Below are the code and all the weights of a small trained network. Each question names an input and a target symbol and asks about switching units off, where a switched-off unit gives its printed mean instead of its output.

import numpy as np


def w(rows, s, z=0):
    codes = np.array(rows[::2]) - 128.0
    scale = np.full(codes.shape[1], s)
    scale[-1] = z or s
    return codes * scale


def f(y):
    return np.maximum(y, 0)


def softmax(a):
    e = np.exp(a - a.max(-1, keepdims=True))
    return e / e.sum(-1, keepdims=True)


def log_softmax(a):
    a = a - a.max(-1, keepdims=True)
    return a - np.log(np.exp(a).sum(-1, keepdims=True))


def net(x, mask):
    ids = ['Φβγηλξτψ'.index(c) for c in x.split()]
    T = len(ids)
    res = E[ids] + P[:T]
    r = res
    for j in range(2):
        rows = slice(3 * j, 3 * j + 3)
        q, k, v = (r @ M[0][rows].T for M in (Q, K, V))
        z = softmax(np.where(np.tri(T) > 0, q @ k.T / 3**0.5, -1e9)) @ v
        o = O[0][rows]
        res = res + np.where(mask[j], z, o[:, -1]) @ o[:, :-1]
    y = f(res @ A[0][:, :-1].T + A[0][:, -1])
    res = res + np.where(mask[2:14], y, B[0][:, -1]) @ B[0][:, :-1]
    return log_softmax(res[-1] @ U[:, :-1].T + U[:, -1])


Q, K, V, O, A, B = {}, {}, {}, {}, {}, {}
E = w([
[214,111,128,95,83,92,83,92],'Φ',
[47,174,146,202,106,178,109,117],'β',
[142,118,137,251,110,142,151,147],'γ',
[135,160,138,63,70,71,186,140],'η',
[168,144,128,97,97,227,114,66],'λ',
[135,133,144,95,180,101,159,74],'ξ',
[110,73,159,93,81,181,119,137],'τ',
[113,179,194,86,152,148,60,195],'ψ',
],0.023)
P = w([
[103,162,163,150,35,50,118,38],'0',
[99,150,147,129,74,51,121,60],'1',
[96,146,125,108,97,81,128,79],'2',
[107,136,131,108,119,103,139,88],'3',
[122,126,135,107,134,128,144,93],'4',
[134,120,144,110,152,150,150,97],'5',
[151,116,155,108,168,166,157,104],'6',
[164,107,161,109,179,194,162,109],'7',
[173,101,164,105,189,223,171,112],'8',
[191,98,179,107,204,228,176,115],'9',
[204,92,185,103,217,251,180,123],'10',
],0.014)
Q[0] = w([
[126,184,54,154,138,169,89,79],'head 0',
[35,109,19,172,226,86,93,218],'head 0',
[123,211,116,62,41,151,191,150],'head 0',
[215,104,173,115,106,117,169,156],'head 1',
[165,179,122,128,125,154,162,22],'head 1',
[106,216,66,241,172,97,96,246],'head 1',
],0.011)
K[0] = w([
[47,150,166,160,133,109,151,67],'head 0',
[134,146,85,175,43,58,42,98],'head 0',
[157,92,244,39,202,155,147,76],'head 0',
[229,110,62,80,141,146,156,135],'head 1',
[118,66,140,182,142,211,148,184],'head 1',
[98,185,54,196,11,74,121,56],'head 1',
],0.011)
V[0] = w([
[111,80,99,196,224,104,103,65],'head 0',
[156,109,142,45,142,103,39,95],'head 0',
[118,119,169,117,126,249,106,113],'head 0',
[55,103,185,112,61,130,81,159],'head 1',
[93,1,199,111,121,104,124,190],'head 1',
[126,250,152,112,153,100,42,182],'head 1',
],0.0092)
O[0] = w([
[116,120,121,128,252,68,120,102,73],'head 0',
[72,171,162,138,103,127,156,68,166],'head 0',
[71,190,118,123,90,100,82,136,254],'head 0',
[103,106,132,115,129,116,64,188,182],'head 1',
[108,72,158,148,142,154,118,137,101],'head 1',
[159,184,166,131,143,141,117,147,111],'head 1',
],0.014,0.0095)
A[0] = w([
[103,128,164,120,98,94,151,78,153],'neuron 0',
[94,134,174,117,148,124,95,135,112],'neuron 1',
[176,57,150,74,113,163,164,114,186],'neuron 2',
[110,35,86,137,128,125,152,158,4],'neuron 3',
[121,160,133,98,106,153,73,118,187],'neuron 4',
[116,124,142,160,102,154,101,183,219],'neuron 5',
[88,132,150,58,127,130,128,106,107],'neuron 6',
[118,112,112,249,97,112,132,105,116],'neuron 7',
[133,171,143,84,144,108,130,137,115],'neuron 8',
[82,93,53,64,135,111,126,108,253],'neuron 9',
[199,149,89,90,105,124,172,92,118],'neuron 10',
[145,120,90,78,166,117,158,93,102],'neuron 11',
],0.013,0.0033)
B[0] = w([
[137,138,80,123,176,185,75,177,206],'neuron 0',
[198,152,121,83,177,154,168,143,182],'neuron 1',
[84,96,254,163,145,149,150,140,160],'neuron 2',
[113,141,28,144,159,90,173,138,152],'neuron 3',
[178,65,113,181,128,72,167,182,255],'neuron 4',
[99,190,116,60,177,72,160,77,211],'neuron 5',
[138,92,124,78,108,189,71,117,212],'neuron 6',
[114,201,251,110,89,175,57,58,150],'neuron 7',
[126,84,90,145,75,186,148,69,175],'neuron 8',
[58,92,181,184,100,94,58,110,174],'neuron 9',
[124,142,72,168,138,60,191,87,184],'neuron 10',
[136,64,140,79,114,87,61,111,155],'neuron 11',
],0.009,0.022)
U = w([
[58,254,213,192,94,120,62,73,142],'Φ',
[118,102,48,202,211,82,168,223,254],'β',
[138,83,128,147,112,90,116,154,88],'γ',
[102,97,160,165,91,120,184,138,129],'η',
[113,115,51,182,72,117,149,139,120],'λ',
[110,121,106,73,123,89,152,33,58],'ξ',
[70,76,167,154,77,141,46,175,137],'τ',
[207,91,116,48,108,166,112,158,146],'ψ',
],0.0056,0.0067)

Each question gives the input, a string of symbols that net reads in full, and the target symbol t.
The units are the heads (3 rows each of Q, K, V and O) and the neurons (one row each of A and B). Each row of codes is followed by its name. A weight is (code - 128) times the scale printed after its matrix; where a second scale follows, it is the last column's (O, A, B and U).
mask holds one flag per unit, heads first, then neurons. A switched-off unit (its flag False) gives its mean, the last column of its rows in O or B, instead of its output. The means were averaged over made-up inputs and are rounded, as every weight is.
A unit's drop is (log p(t) with every unit on - log p(t) with that unit switched off) / (log p(t) with every unit on - log p(t) with every unit switched off).
The circuit of an input: a set's keep is (log p(t) with only the set's units on - log p(t) with every unit switched off) / (log p(t) with every unit on - log p(t) with every unit switched off). Starting from the 12 units with the biggest drops (on a tie, the unit counted first), units are removed one at a time, each time the one whose removal leaves the highest keep (on an exact tie, the one counted first), for as long as the keep stays at least 0.8.
units of the circuit, in order: the units of the circuit, biggest drop first
most important unit: the unit with the biggest drop
k most important neurons: the k neurons with the biggest drops, biggest first
heads that matter: for each layer, one digit per head in row order, 1 if its drop is at least 0.15 and else 0, layers parted by /
drop of u: that unit's drop, to one decimal
input β ξ ξ λ Φ ξ β η, target ξ: units of the circuit, in order : [head 0; neuron 4]
input γ τ η, target τ: most important unit : head 1
input η ψ γ ψ η ξ ξ ξ, target ξ: units of the circuit, in order : [head 1; neuron 4]
input ψ η τ γ ξ λ, target ξ: units of the circuit, in order : [head 0; head 1]
input η Φ ψ λ β γ λ γ ξ β, target β: heads that matter : 10
input β λ ξ γ Φ η, target η: heads that matter : 10
input β λ η, target λ: heads that matter : 01
input λ η ψ ψ τ ξ γ γ η λ λ, target λ: units of the circuit, in order : [head 1; head 0; neuron 4; neuron 5]
input Φ γ τ η λ γ η Φ, target η: units of the circuit, in order : [neuron 2; head 0; head 1]
input λ ξ τ β ψ η Φ γ, target Φ: 2 most important neurons : [neuron 7; neuron 4]
input γ ψ Φ, target ψ: units of the circuit, in order : [head 1; neuron 9; neuron 1]
input η β λ β γ λ η γ ξ η η, target ξ: units of the circuit, in order : [head 1; neuron 4]
input ψ γ λ, target ψ: units of the circuit, in order : [head 1; neuron 1; neuron 9]
input ψ η ξ λ, target ξ: 3 most important neurons : [neuron 10; neuron 4; neuron 11]
input β β η β γ λ Φ, target λ: most important neuron : [neuron 10]
input β ψ γ, target Φ: 2 most important neurons : [neuron 4; neuron 7]
input γ τ η τ Φ, target τ: 2 most important neurons : [neuron 9; neuron 10]
input Φ ψ γ Φ, target ψ: 3 most important neurons : [neuron 9; neuron 10; neuron 1]
input η τ γ γ γ η Φ, target η: 2 most important neurons : [neuron 2; neuron 10]
input γ β τ Φ, target τ: units of the circuit, in order : [head 1]
input τ λ η η τ ξ β τ ξ η, target τ: 2 most important neurons : [neuron 5; neuron 9]
input τ λ τ λ Φ η, target λ: 2 most important neurons : [neuron 10; neuron 7]
input η λ λ γ τ λ, target τ: drop of neuron 9 : 0.2
input ξ τ γ η Φ Φ η, target η: drop of head 0 : 1.0
